Small tables with named rows and columns. After each table, cells are looked up by row and column.

bof
         nav  sesazar  ner
pegofo    44       75   20
pek      139       70   38
tukosa    78      187   96
muge      78      182   96
rof      180      125  118
vasep    179      124  121
nup      109      195  170
natenut   38       92  116
libik     62       99  154

natenut, sesazar -> 92
pegofo, sesazar -> 75
natenut, ner -> 116
libik, ner -> 154
nup, sesazar -> 195
natenut, nav -> 38
libik, sesazar -> 99
pek, ner -> 38
pegofo, ner -> 20
rof, nav -> 180
libik, nav -> 62
rof, ner -> 118
vasep, nav -> 179
tukosa, nav -> 78
muge, ner -> 96
nup, ner -> 170
pegofo, nav -> 44
vasep, sesazar -> 124
vasep, ner -> 121
rof, sesazar -> 125

Table kepogef
,rademim,mileved,fab,sez,bigez,nevulo
vefes,49.6,38.2,37.2,33.0,30.5,40.7
zuf,30.9,47.6,37.7,25.4,34.1,47.4
vomivet,35.4,32.7,29.6,50.3,30.1,38.6
goveg,47.5,48.9,30.9,28.5,23.6,50.4
kaz,38.3,33.2,42.4,33.2,38.9,35.0
sisi,34.0,35.2,85.4,22.7,70.1,40.4
lamuvu,33.4,33.6,30.6,45.8,35.7,33.3
nim,34.9,37.6,45.1,28.4,41.1,38.2
rudemu,45.5,27.5,24.3,40.6,31.6,22.1
setefep,40.1,29.8,53.0,22.3,40.8,35.5

nevulo of rudemu: 22.1
nevulo of vefes: 40.7
fab of setefep: 53.0
mileved of setefep: 29.8
mileved of goveg: 48.9
fab of rudemu: 24.3
rademim of sisi: 34.0
Row with the largest bigez: sisi

Table tigopa
|  | fisom | petetol | nirus |
|---|---|---|---|
| vip | -11771 | -39910 | 21865 |
| nemu | 50380 | 47210 | 11098 |
| lugol | 51540 | -40709 | -22956 |
| zolot | 18933 | 73379 | -55041 |

nirus of lugol: -22956
fisom of zolot: 18933
fisom of nemu: 50380
petetol of zolot: 73379
petetol of lugol: -40709
fisom of vip: -11771
nirus of nemu: 11098
nirus of zolot: -55041
nirus of vip: 21865
petetol of vip: -39910
petetol of nemu: 47210
fisom of lugol: 51540

Table lub
,dereli,diz
koteda,179,98
rif,77,49
fopunu,76,80
pozu,32,37
zutamab,73,105
zama,37,38
dodenot,92,9
lan,113,42
fev,53,24
dosi,175,140
roru,69,93
vak,201,50
nudiraf,93,88
zil,49,104

What is the dereli of rif in lub? 77
What is the dereli of fev in lub? 53
What is the dereli of pozu in lub? 32
What is the dereli of vak in lub? 201
What is the diz of lan in lub? 42
What is the dereli of roru in lub? 69
What is the dereli of zutamab in lub? 73
What is the dereli of nudiraf in lub? 93
What is the diz of fopunu in lub? 80

mafig:
,moma,bag,silozol
lanezo,46,68,79
sige,88,46,46
zozadiv,154,53,41
kuv,72,198,54
lag,99,88,174

kuv, bag => 198
zozadiv, bag => 53
lag, silozol => 174
lag, moma => 99
sige, bag => 46
zozadiv, moma => 154
sige, moma => 88
zozadiv, silozol => 41
kuv, silozol => 54
lanezo, moma => 46
lanezo, bag => 68
sige, silozol => 46
lag, bag => 88
lanezo, silozol => 79
Which row has the largest bag? kuv

babekig
cols = voroti, bitu, lezatib, runuto, bife
pemus: [-5206, -5528, 2048, -3533, 1325]
zutumav: [-722, 4446, -5961, -2392, 328]
fupuz: [2772, -5749, -3010, 6535, -1653]
pagu: [-974, -1467, 298, -2430, 1629]
pelo: [634, -1472, 3, 402, -1897]
zuvomok: [-2444, 922, -733, 561, 5011]

voroti of pemus is -5206
runuto of pagu is -2430
bife of pagu is 1629
lezatib of zuvomok is -733
bife of pemus is 1325
runuto of zutumav is -2392
voroti of zuvomok is -2444
lezatib of pagu is 298
lezatib of pemus is 2048
runuto of zuvomok is 561
lezatib of zutumav is -5961
bife of pelo is -1897
voroti of fupuz is 2772
bife of zutumav is 328

rimilat =
columns: furama, mibekif, rubuzo, nume, vep, memov, samat, kab
zazu: [63, 73, 26, 64, 82, 66, 54, 49]
nugep: [53, 61, 27, 38, 68, 84, 77, 49]
bil: [56, 57, 121, 66, 51, 82, 69, 83]
ber: [66, 58, 92, 55, 68, 74, 77, 73]
gubufov: [56, 103, 174, 89, 77, 49, 75, 103]
zop: [53, 68, 53, 46, 70, 78, 76, 58]
zis: [60, 58, 108, 61, 57, 79, 72, 79]
kep: [60, 76, 192, 69, 34, 59, 70, 109]
movaf: [58, 76, 185, 70, 35, 59, 70, 107]

rubuzo of zop is 53
rubuzo of kep is 192
kab of nugep is 49
mibekif of gubufov is 103
samat of zazu is 54
memov of zop is 78
nume of kep is 69

negikof =
	nifed	zudere
keka	6.454	6.688
zel	6.251	7.321
dafeseg	5.434	7.057
mef	8.777	7.172
naz	4.747	7.101
rine	6.632	0.545
fip	7.291	6.550
lud	5.934	5.082

What is the nifed of dafeseg in negikof?
5.434
What is the zudere of mef in negikof?
7.172
What is the zudere of naz in negikof?
7.101
What is the nifed of naz in negikof?
4.747
What is the nifed of keka in negikof?
6.454
What is the nifed of rine in negikof?
6.632

magu =
         mapodu  merak
teredi      118    155
piz         193     36
lasolot     103    167

mapodu of piz is 193
mapodu of lasolot is 103
merak of piz is 36
mapodu of teredi is 118
merak of lasolot is 167
merak of teredi is 155
Which row has the largest merak? lasolot

lus.tsv
	leni	sop	tekedo	rugos	seri	zozo	velesu	pez
zup	0.784	0.382	0.022	0.442	0.380	0.696	0.421	0.748
susas	0.589	0.468	0.517	0.559	0.623	0.553	0.525	0.623
nak	0.670	0.747	0.558	0.643	0.754	0.662	0.642	0.830
bekemaz	0.520	0.500	0.489	0.676	0.698	0.560	0.621	0.775
gibukil	0.503	0.312	0.589	0.414	0.690	0.689	0.446	0.606
ritu	0.443	0.664	0.504	0.744	0.770	0.576	0.596	0.837
lum	0.581	0.592	0.808	0.524	0.623	0.498	0.311	0.503
kibu	0.524	0.521	0.541	0.541	0.699	0.849	0.610	0.740
zop	0.239	0.421	0.573	0.466	0.656	0.932	0.766	0.601
detupad	0.732	0.496	0.840	0.676	0.518	0.618	0.586	0.692
pida	0.525	0.537	0.756	0.784	0.620	0.272	0.657	0.605

zup, rugos => 0.442
gibukil, velesu => 0.446
gibukil, pez => 0.606
lum, leni => 0.581
zop, zozo => 0.932
ritu, velesu => 0.596
lum, sop => 0.592
Which row has the largest zozo? zop

rired:
fields: non, dakop, dibel, lebimo, segag, simo, dezagu, begupog, dobena
das: [317, 367, 195, -32, 479, -26, -700, -242, 294]
puzim: [89, 416, -208, 340, 541, -40, 122, 276, 264]
zeku: [-91, 230, 197, 560, 375, 233, 95, 846, 144]

What is the dobena of das in rired?
294
What is the simo of zeku in rired?
233
What is the dibel of puzim in rired?
-208
What is the dobena of zeku in rired?
144
What is the lebimo of zeku in rired?
560
What is the segag of zeku in rired?
375
What is the simo of das in rired?
-26
What is the dibel of zeku in rired?
197
What is the non of das in rired?
317
What is the segag of puzim in rired?
541
What is the dakop of zeku in rired?
230
What is the begupog of puzim in rired?
276
Which row has the largest begupog? zeku

tusi:
,vif,rarulov,tav,raloti
giz,1.52,-3.00,-0.10,-1.78
pavop,1.03,-0.45,-0.48,-0.77
mupo,-0.73,0.67,-0.84,0.76
kod,0.60,-3.07,-2.06,-1.00
galub,-1.14,0.11,-0.66,2.21
miten,1.14,-4.04,-0.96,-0.40
ziv,1.01,-0.36,0.25,-1.03
tiv,0.75,-0.40,3.39,-1.03
duzenop,0.87,-1.44,-0.46,-0.47
fepap,1.63,-1.00,0.81,0.01
gabivu,7.22,0.68,2.08,-5.01

What is the tav of giz in tusi? -0.10
What is the rarulov of galub in tusi? 0.11
What is the tav of tiv in tusi? 3.39
What is the vif of mupo in tusi? -0.73
What is the rarulov of kod in tusi? -3.07
What is the rarulov of tiv in tusi? -0.40
What is the rarulov of fepap in tusi? -1.00
What is the vif of ziv in tusi? 1.01
What is the tav of mupo in tusi? -0.84
What is the vif of kod in tusi? 0.60
What is the raloti of gabivu in tusi? -5.01
What is the tav of fepap in tusi? 0.81
What is the raloti of pavop in tusi? -0.77
What is the tav of miten in tusi? -0.96

